Here is a tiny trained network, its code and every weight. The questions are about switching its units off for an input and a class, where a switched-off unit gives its printed mean instead of its output.

import numpy as np


def w(rows, s, z=0):
    codes = np.array(rows[::2]) - 128.0
    scale = np.full(codes.shape[1], s)
    scale[-1] = z or s
    return codes * scale


def f(y):
    return y / 2 * (1 + np.tanh(0.7978845608 * (y + 0.044715 * y**3)))


def log_softmax(a):
    a = a - a.max(-1, keepdims=True)
    return a - np.log(np.exp(a).sum(-1, keepdims=True))


def net(x, mask):
    res = np.array(x, float).reshape(1, 3) / 4 @ E
    y = f(res @ A[0][:, :-1].T + A[0][:, -1])
    res = res + np.where(mask, y, B[0][:, -1]) @ B[0][:, :-1]
    return log_softmax(res[-1] @ U[:, :-1].T + U[:, -1])


A, B = {}, {}
E = w([
[145,199,100,96,119,37,35,193,193,242,133,141],'x0',
[170,107,104,181,40,98,79,78,90,155,158,64],'x1',
[111,50,149,37,117,9,148,124,113,160,88,107],'x2',
],0.011)
A[0] = w([
[52,145,122,171,119,119,199,84,77,108,116,122,31],'neuron 1',
[211,114,119,161,58,127,121,66,50,121,200,68,75],'neuron 2',
[118,91,160,58,136,103,116,169,149,148,117,36,187],'neuron 3',
[130,76,169,107,119,88,201,114,75,165,55,86,32],'neuron 4',
[143,176,81,215,137,226,168,119,157,109,176,114,67],'neuron 5',
[131,115,112,101,191,148,134,154,142,94,121,176,49],'neuron 6',
[80,66,179,151,124,187,203,72,2,98,144,136,89],'neuron 7',
[71,148,153,107,205,150,166,142,187,81,103,129,88],'neuron 8',
[92,164,233,96,175,160,172,171,130,139,73,191,122],'neuron 9',
[194,174,152,192,145,178,97,170,167,176,141,133,96],'neuron 10',
[165,125,118,158,198,170,60,148,80,102,124,103,3],'neuron 11',
],0.0087,0.006)
B[0] = w([
[41,147,143,151,192,112,62,153,154,181,136,129,162],'neuron 1',
[136,79,123,131,131,99,90,80,115,136,82,68,211],'neuron 2',
[147,146,149,117,150,127,157,177,76,96,145,144,189],'neuron 3',
[107,152,186,79,147,164,176,101,50,125,120,140,171],'neuron 4',
[141,140,156,94,174,164,147,88,86,105,132,141,229],'neuron 5',
[115,106,127,54,147,142,65,129,134,142,131,100,155],'neuron 6',
[83,172,73,151,121,66,107,143,146,140,170,184,248],'neuron 7',
[128,84,109,91,121,138,132,100,132,153,77,89,187],'neuron 8',
[121,79,95,108,133,145,127,121,160,138,122,84,198],'neuron 9',
[105,133,164,158,173,89,143,157,96,107,121,140,189],'neuron 10',
[18,155,235,7,165,168,111,141,82,208,119,127,140],'neuron 11',
],0.014)
U = w([
[137,60,110,118,113,147,84,108,131,161,79,7,99],'0',
[105,188,95,144,119,94,87,197,145,213,164,181,101],'1',
[139,144,216,124,135,168,188,137,79,89,126,136,87],'2',
[215,95,41,182,91,133,201,147,149,9,137,135,250],'3',
[141,123,146,158,6,196,156,132,180,143,144,125,80],'4',
],0.015,0.02)

Each question gives the input, the list of numbers given to net, and the class t.
The units are the neurons (one row each of A and B). Each row of codes is followed by its name. A weight is (code - 128) times the scale printed after its matrix; where a second scale follows, it is the last column's (A, B and U).
mask holds one flag per neuron, in row order. A switched-off neuron (its flag False) gives its mean, the last column of its row in B, instead of its output. The means were averaged over made-up inputs and are rounded, as every weight is.
A unit's drop is (log p(t) with every unit on - log p(t) with that unit switched off) / (log p(t) with every unit on - log p(t) with every unit switched off).
The circuit of an input: a set's keep is (log p(t) with only the set's units on - log p(t) with every unit switched off) / (log p(t) with every unit on - log p(t) with every unit switched off). Starting from all 11 units, units are removed one at a time, each time the one whose removal leaves the highest keep (on an exact tie, the one counted first), for as long as the keep stays at least 0.8.
units of the circuit, in order: the units of the circuit, biggest drop first
most important unit: the unit with the biggest drop
top k neurons: the k neurons with the biggest drops, biggest first
drop when u is switched off: that unit's drop, to one decimal
input [2,-5,6], class 2: most important unit => neuron 3
input [-5,-7,7], class 0: top 2 neurons => (neuron 9; neuron 8)
input [-6,0,8], class 2: top 2 neurons => (neuron 4; neuron 3)
input [4,-6,6], class 0: top 3 neurons => (neuron 9; neuron 7; neuron 5)
input [-3,3,2], class 3: top 4 neurons => (neuron 11; neuron 8; neuron 6; neuron 9)
input [4,6,-6], class 0: top 4 neurons => (neuron 2; neuron 7; neuron 3; neuron 4)
input [-2,-5,4], class 0: top 3 neurons => (neuron 9; neuron 8; neuron 5)
input [-7,-5,-5], class 1: top 2 neurons => (neuron 7; neuron 2)
input [-6,-7,-1], class 0: top 2 neurons => (neuron 8; neuron 9)
input [-6,-5,-4], class 1: top 3 neurons => (neuron 7; neuron 2; neuron 1)
input [-5,0,8], class 2: drop when neuron 4 is switched off => 5.2
input [-5,-8,6], class 0: drop when neuron 8 is switched off => 0.2
input [-8,5,-3], class 1: drop when neuron 7 is switched off => 1.4
input [-4,1,7], class 2: units of the circuit, in order => (neuron 4)
